Here is a tiny trained network, its code and every weight. The questions are about switching its units off for an input and a target symbol, where a switched-off unit gives its printed mean instead of its output.

import numpy as np


def w(rows, s, z=0):
    codes = np.array(rows[::2]) - 128.0
    scale = np.full(codes.shape[1], s)
    scale[-1] = z or s
    return codes * scale


def norm(h):
    return h / np.sqrt((h * h).mean(-1, keepdims=True) + 1e-5)


def f(y):
    return np.maximum(y, 0)


def softmax(a):
    e = np.exp(a - a.max(-1, keepdims=True))
    return e / e.sum(-1, keepdims=True)


def log_softmax(a):
    a = a - a.max(-1, keepdims=True)
    return a - np.log(np.exp(a).sum(-1, keepdims=True))


def net(x, mask):
    ids = ['αδζηθλμπσφω'.index(c) for c in x.split()]
    T = len(ids)
    res = E[ids] + P[:T]
    u = 0
    for l in range(2):
        q, k, v = (norm(res) @ M[l].T for M in (Q, K, V))
        z = softmax(np.where(np.tri(T) > 0, q @ k.T / 3**0.5, -1e9)) @ v
        res = res + np.where(mask[u], z, O[l][:, -1]) @ O[l][:, :-1]
        u += 1
        y = f(norm(res) @ A[l][:, :-1].T + A[l][:, -1])
        res = res + np.where(mask[u : u + 8], y, B[l][:, -1]) @ B[l][:, :-1]
        u += 8
    return log_softmax(norm(res)[-1] @ U[:, :-1].T + U[:, -1])


Q, K, V, O, A, B = {}, {}, {}, {}, {}, {}
E = w([
[59,170,155],'α',
[107,159,111],'δ',
[133,109,119],'ζ',
[108,156,111],'η',
[112,161,121],'θ',
[136,106,120],'λ',
[197,88,54],'μ',
[133,108,117],'π',
[131,169,180],'σ',
[251,113,161],'φ',
[132,108,119],'ω',
],0.013)
P = w([
[129,2,151],'0',
[148,133,149],'1',
[144,134,144],'2',
[149,128,139],'3',
[153,122,137],'4',
[155,121,135],'5',
[157,123,139],'6',
],0.0071)
Q[0] = w([
[139,52,140],'L0H0',
[127,219,2],'L0H0',
[131,13,122],'L0H0',
],0.0091)
K[0] = w([
[154,191,87],'L0H0',
[103,2,119],'L0H0',
[195,184,61],'L0H0',
],0.0099)
V[0] = w([
[180,45,132],'L0H0',
[82,125,3],'L0H0',
[215,146,77],'L0H0',
],0.0053)
O[0] = w([
[170,206,111,253],'L0H0',
[57,139,2,78],'L0H0',
[197,60,66,163],'L0H0',
],0.0065,0.0027)
A[0] = w([
[85,61,135,147],'L0N0',
[163,70,127,208],'L0N1',
[209,114,157,3],'L0N2',
[75,162,254,105],'L0N3',
[219,159,137,73],'L0N4',
[166,143,80,77],'L0N5',
[1,123,91,199],'L0N6',
[110,76,180,56],'L0N7',
],0.0068,0.0027)
B[0] = w([
[130,229,107,171],'L0N0',
[115,243,140,253],'L0N1',
[43,124,108,185],'L0N2',
[153,2,165,196],'L0N3',
[49,148,99,221],'L0N4',
[103,156,204,166],'L0N5',
[136,49,46,170],'L0N6',
[112,215,111,149],'L0N7',
],0.0048,0.004)
Q[1] = w([
[133,22,80],'L1H0',
[92,254,105],'L1H0',
[29,57,152],'L1H0',
],0.0069)
K[1] = w([
[103,200,114],'L1H0',
[161,2,130],'L1H0',
[63,200,52],'L1H0',
],0.0078)
V[1] = w([
[40,212,197],'L1H0',
[110,252,72],'L1H0',
[222,211,186],'L1H0',
],0.0032)
O[1] = w([
[52,131,165,103],'L1H0',
[79,254,88,169],'L1H0',
[172,154,173,254],'L1H0',
],0.0048,0.0014)
A[1] = w([
[107,124,172,115],'L1N0',
[3,92,167,2],'L1N1',
[65,126,142,52],'L1N2',
[101,122,106,147],'L1N3',
[127,123,174,141],'L1N4',
[167,159,90,128],'L1N5',
[119,123,137,95],'L1N6',
[131,143,141,104],'L1N7',
],0.012,0.0044)
B[1] = w([
[102,93,160,163],'L1N0',
[3,105,120,147],'L1N1',
[102,90,155,136],'L1N2',
[121,92,135,150],'L1N3',
[130,90,96,180],'L1N4',
[120,59,137,253],'L1N5',
[129,126,97,129],'L1N6',
[114,135,122,148],'L1N7',
],0.0078,0.0048)
U = w([
[13,72,162,100],'α',
[74,113,57,107],'δ',
[118,174,141,207],'ζ',
[74,108,56,118],'η',
[110,69,132,2],'θ',
[134,168,145,160],'λ',
[216,116,39,119],'μ',
[122,168,129,198],'π',
[126,87,241,153],'σ',
[249,127,174,55],'φ',
[117,161,135,158],'ω',
],0.019,0.0042)

Each question gives the input, a string of symbols that net reads in full, and the target symbol t.
The units are the heads (3 rows each of Q, K, V and O) and the neurons (one row each of A and B). Each row of codes is followed by its name. A weight is (code - 128) times the scale printed after its matrix; where a second scale follows, it is the last column's (O, A, B and U).
mask holds one flag per unit, layer by layer, with each layer's heads first. A switched-off unit (its flag False) gives its mean, the last column of its rows in O or B, instead of its output. The means were averaged over made-up inputs and are rounded, as every weight is.
A unit's drop is (log p(t) with every unit on - log p(t) with that unit switched off) / (log p(t) with every unit on - log p(t) with every unit switched off).
The circuit of an input: a set's keep is (log p(t) with only the set's units on - log p(t) with every unit switched off) / (log p(t) with every unit on - log p(t) with every unit switched off). Starting from the 12 units with the biggest drops (on a tie, the unit counted first), units are removed one at a time, each time the one whose removal leaves the highest keep (on an exact tie, the one counted first), for as long as the keep stays at least 0.8.
units of the circuit, in order: the units of the circuit, biggest drop first
k most important neurons: the k neurons with the biggest drops, biggest first
top k neurons in layer l: the k neurons of layer l with the biggest drops, biggest first
input φ α μ λ ζ, target μ: most important neuron : [L1N0]
input α ω μ π σ δ, target α: units of the circuit, in order : [L0N3; L0H0]
input δ ζ ζ θ ω, target δ: top 3 neurons in layer 0 : [L0N3; L0N0; L0N6]
input π π η σ φ λ, target φ: top 4 neurons in layer 0 : [L0N4; L0N1; L0N6; L0N0]
input σ λ ζ μ μ δ, target σ: units of the circuit, in order : [L0H0; L0N1]
input δ μ μ λ θ ω θ, target δ: units of the circuit, in order : [L0H0; L0N6; L0N1]
input η π ζ, target η: units of the circuit, in order : [L0N4; L0H0; L0N2]
input μ η φ ζ φ λ, target φ: units of the circuit, in order : [L0N1; L1N1]
input η ω ζ λ η θ, target η: 3 most important neurons : [L0N6; L0N1; L0N4]
input η θ η, target η: units of the circuit, in order : [L0H0; L0N6; L0N1]
input ζ ζ σ ζ, target σ: 2 most important neurons : [L1N5; L1N1]
input δ λ θ λ, target δ: top 2 neurons in layer 1 : [L1N0; L1N1]
input η δ π ω ω θ, target η: units of the circuit, in order : [L0H0; L1H0]
input ζ σ σ ζ, target σ: units of the circuit, in order : [L0H0]
input δ π λ, target δ: 2 most important neurons : [L0N4; L0N2]
input σ δ θ σ π ζ π, target σ: 2 most important neurons : [L0N4; L0N1]
input α ω λ ω μ η δ, target α: 2 most important neurons : [L0N3; L0N1]
input μ μ σ ζ θ, target μ: 2 most important neurons : [L0N1; L1N5]
input δ η ζ, target η: 2 most important neurons : [L0N6; L0N0]
input φ ζ ω σ θ, target φ: units of the circuit, in order : [L1H0]
input ω θ ζ η ω, target η: 2 most important neurons : [L0N0; L0N6]
input μ δ λ σ δ, target μ: 2 most important neurons : [L0N1; L1N5]
input δ σ π, target σ: 2 most important neurons : [L0N6; L1N5]
input α ζ δ η ζ ζ η, target α: 2 most important neurons : [L0N3; L1N1]
input α λ μ θ, target α: 2 most important neurons : [L1N1; L0N3]
input η ζ σ ζ φ ζ, target φ: top 2 neurons in layer 0 : [L0N5; L0N3]
